Here is a tiny trained network, its code and every weight. The questions are about switching its units off for an input and a class, where a switched-off unit gives its printed mean instead of its output.

import numpy as np


def w(rows, s, z=0):
    codes = np.array(rows[::2]) - 128.0
    scale = np.full(codes.shape[1], s)
    scale[-1] = z or s
    return codes * scale


def f(y):
    return np.maximum(y, 0)


def log_softmax(a):
    a = a - a.max(-1, keepdims=True)
    return a - np.log(np.exp(a).sum(-1, keepdims=True))


def net(x, mask):
    res = np.array(x, float).reshape(1, 5) / 4 @ E
    y = f(res @ A[0][:, :-1].T + A[0][:, -1])
    res = res + np.where(mask, y, B[0][:, -1]) @ B[0][:, :-1]
    return log_softmax(res[-1] @ U[:, :-1].T + U[:, -1])


A, B = {}, {}
E = w([
[28,87,85,153,100,68,132,59,149,156],'x0',
[114,177,75,61,144,117,34,129,105,174],'x1',
[142,179,149,155,144,95,148,106,108,103],'x2',
[83,120,73,115,192,90,183,211,115,93],'x3',
[63,185,138,120,54,182,163,194,9,196],'x4',
],0.012)
A[0] = w([
[128,152,148,166,153,121,146,57,185,35,152],'n1',
[102,76,185,229,47,144,157,182,225,61,77],'n2',
[117,147,162,176,78,212,113,111,160,221,121],'n3',
[87,89,105,149,138,93,103,73,84,127,88],'n4',
[26,146,105,206,76,16,162,67,134,172,103],'n5',
[251,133,133,126,172,108,120,144,70,110,254],'n6',
[205,43,61,80,182,41,36,139,255,130,118],'n7',
[49,45,40,223,121,81,77,30,178,118,173],'n8',
[75,152,112,17,153,111,99,115,170,255,137],'n9',
[149,213,50,69,138,90,9,135,158,146,142],'n10',
[110,130,70,161,227,105,165,219,170,145,99],'n11',
[57,152,63,118,191,42,168,251,130,82,86],'n12',
[232,67,85,110,247,94,81,19,187,49,33],'n13',
[156,171,151,111,97,165,94,25,169,98,99],'n14',
],0.0071,0.0086)
B[0] = w([
[54,199,116,150,92,94,138,157,112,116,193],'n1',
[183,120,203,222,172,113,162,106,54,109,180],'n2',
[70,206,143,77,110,12,95,81,143,134,190],'n3',
[151,85,196,82,170,160,100,106,156,89,155],'n4',
[177,176,142,87,99,210,60,165,121,70,201],'n5',
[127,156,151,138,43,171,59,158,203,32,234],'n6',
[91,207,105,120,94,97,179,154,69,106,246],'n7',
[142,135,141,109,139,153,113,159,175,64,242],'n8',
[55,98,189,162,158,149,116,163,123,72,210],'n9',
[167,45,143,253,154,126,200,55,101,93,226],'n10',
[123,90,186,120,126,10,26,84,182,190,189],'n11',
[162,124,179,130,140,57,143,157,172,177,215],'n12',
[122,164,164,77,140,130,126,162,70,126,227],'n13',
[111,140,185,62,51,36,147,67,146,198,180],'n14',
],0.0083,0.013)
U = w([
[67,195,98,104,127,115,152,193,41,138,69],'0',
[89,135,93,173,96,123,115,141,187,102,252],'1',
[151,114,177,82,145,64,90,90,185,179,95],'2',
[150,77,150,213,173,136,134,86,74,72,104],'3',
[171,122,112,81,129,190,65,168,184,63,63],'4',
[134,116,38,136,102,142,134,119,191,99,192],'5',
[204,126,5,122,216,210,189,40,174,249,49],'6',
[231,62,30,49,182,191,193,36,139,225,49],'7',
],0.011)

Each question gives the input, the list of numbers given to net, and the class t.
The units are the neurons (one row each of A and B). Each row of codes is followed by its name. A weight is (code - 128) times the scale printed after its matrix; where a second scale follows, it is the last column's (A, B and U).
mask holds one flag per neuron, in row order. A switched-off neuron (its flag False) gives its mean, the last column of its row in B, instead of its output. The means were averaged over made-up inputs and are rounded, as every weight is.
A unit's drop is (log p(t) with every unit on - log p(t) with that unit switched off) / (log p(t) with every unit on - log p(t) with every unit switched off).
The circuit of an input: a set's keep is (log p(t) with only the set's units on - log p(t) with every unit switched off) / (log p(t) with every unit on - log p(t) with every unit switched off). Starting from the 12 units with the biggest drops (on a tie, the unit counted first), units are removed one at a time, each time the one whose removal leaves the highest keep (on an exact tie, the one counted first), for as long as the keep stays at least 0.8.
units of the circuit, in order: the units of the circuit, biggest drop first
unit that matters most: the unit with the biggest drop
top k neurons: the k neurons with the biggest drops, biggest first
drop when u is switched off: that unit's drop, to one decimal
input [0,-6,-5,-7,5], class 2: unit that matters most -> n3
input [-5,-8,4,-8,-7], class 2: top 2 neurons -> n14, n10
input [5,2,4,2,0], class 4: units of the circuit, in order -> n5, n8, n7
input [6,-4,-8,7,6], class 1: top 2 neurons -> n14, n13
input [-6,7,3,2,5], class 3: units of the circuit, in order -> n10, n7
input [5,3,2,5,4], class 2: units of the circuit, in order -> n12, n7
input [5,1,-2,-1,-2], class 4: top 2 neurons -> n8, n5
input [-3,-4,2,1,-7], class 0: units of the circuit, in order -> n13, n7
input [4,-7,-4,5,5], class 3: top 3 neurons -> n2, n7, n6
input [5,4,0,1,-3], class 4: units of the circuit, in order -> n8, n5
input [7,3,3,-7,5], class 2: top 3 neurons -> n3, n6, n7
input [-3,7,7,6,3], class 1: top 2 neurons -> n6, n2
input [1,-2,-7,-8,7], class 2: top 2 neurons -> n7, n3
input [-8,-5,7,-5,5], class 4: top neuron -> n6
input [3,8,-6,-4,-8], class 0: top 2 neurons -> n7, n13
input [1,-2,4,6,3], class 2: units of the circuit, in order -> n12, n11
input [8,-4,-1,1,7], class 4: units of the circuit, in order -> n5, n7
input [0,-1,4,6,-7], class 0: units of the circuit, in order -> n7, n13
input [6,5,0,1,3], class 4: units of the circuit, in order -> n5, n7
input [2,-8,-6,-1,5], class 3: unit that matters most -> n2
input [-6,1,8,2,-5], class 1: top 4 neurons -> n6, n1, n5, n8
input [-4,-3,3,3,1], class 4: units of the circuit, in order -> n10, n7
input [0,1,-4,-8,7], class 2: top 3 neurons -> n7, n3, n1
input [4,-7,-6,1,-1], class 3: top 2 neurons -> n2, n6
input [-1,1,-5,3,3], class 1: top 2 neurons -> n7, n13
input [6,5,0,0,-4], class 4: top 2 neurons -> n8, n5
input [-6,0,-6,-7,3], class 2: units of the circuit, in order -> n3
input [8,8,-2,-5,-3], class 3: top 3 neurons -> n10, n6, n9
input [-2,2,2,-7,-7], class 0: drop when n11 is switched off -> 0.1
input [-5,-1,-5,-4,-8], class 0: drop when n13 is switched off -> 0.2
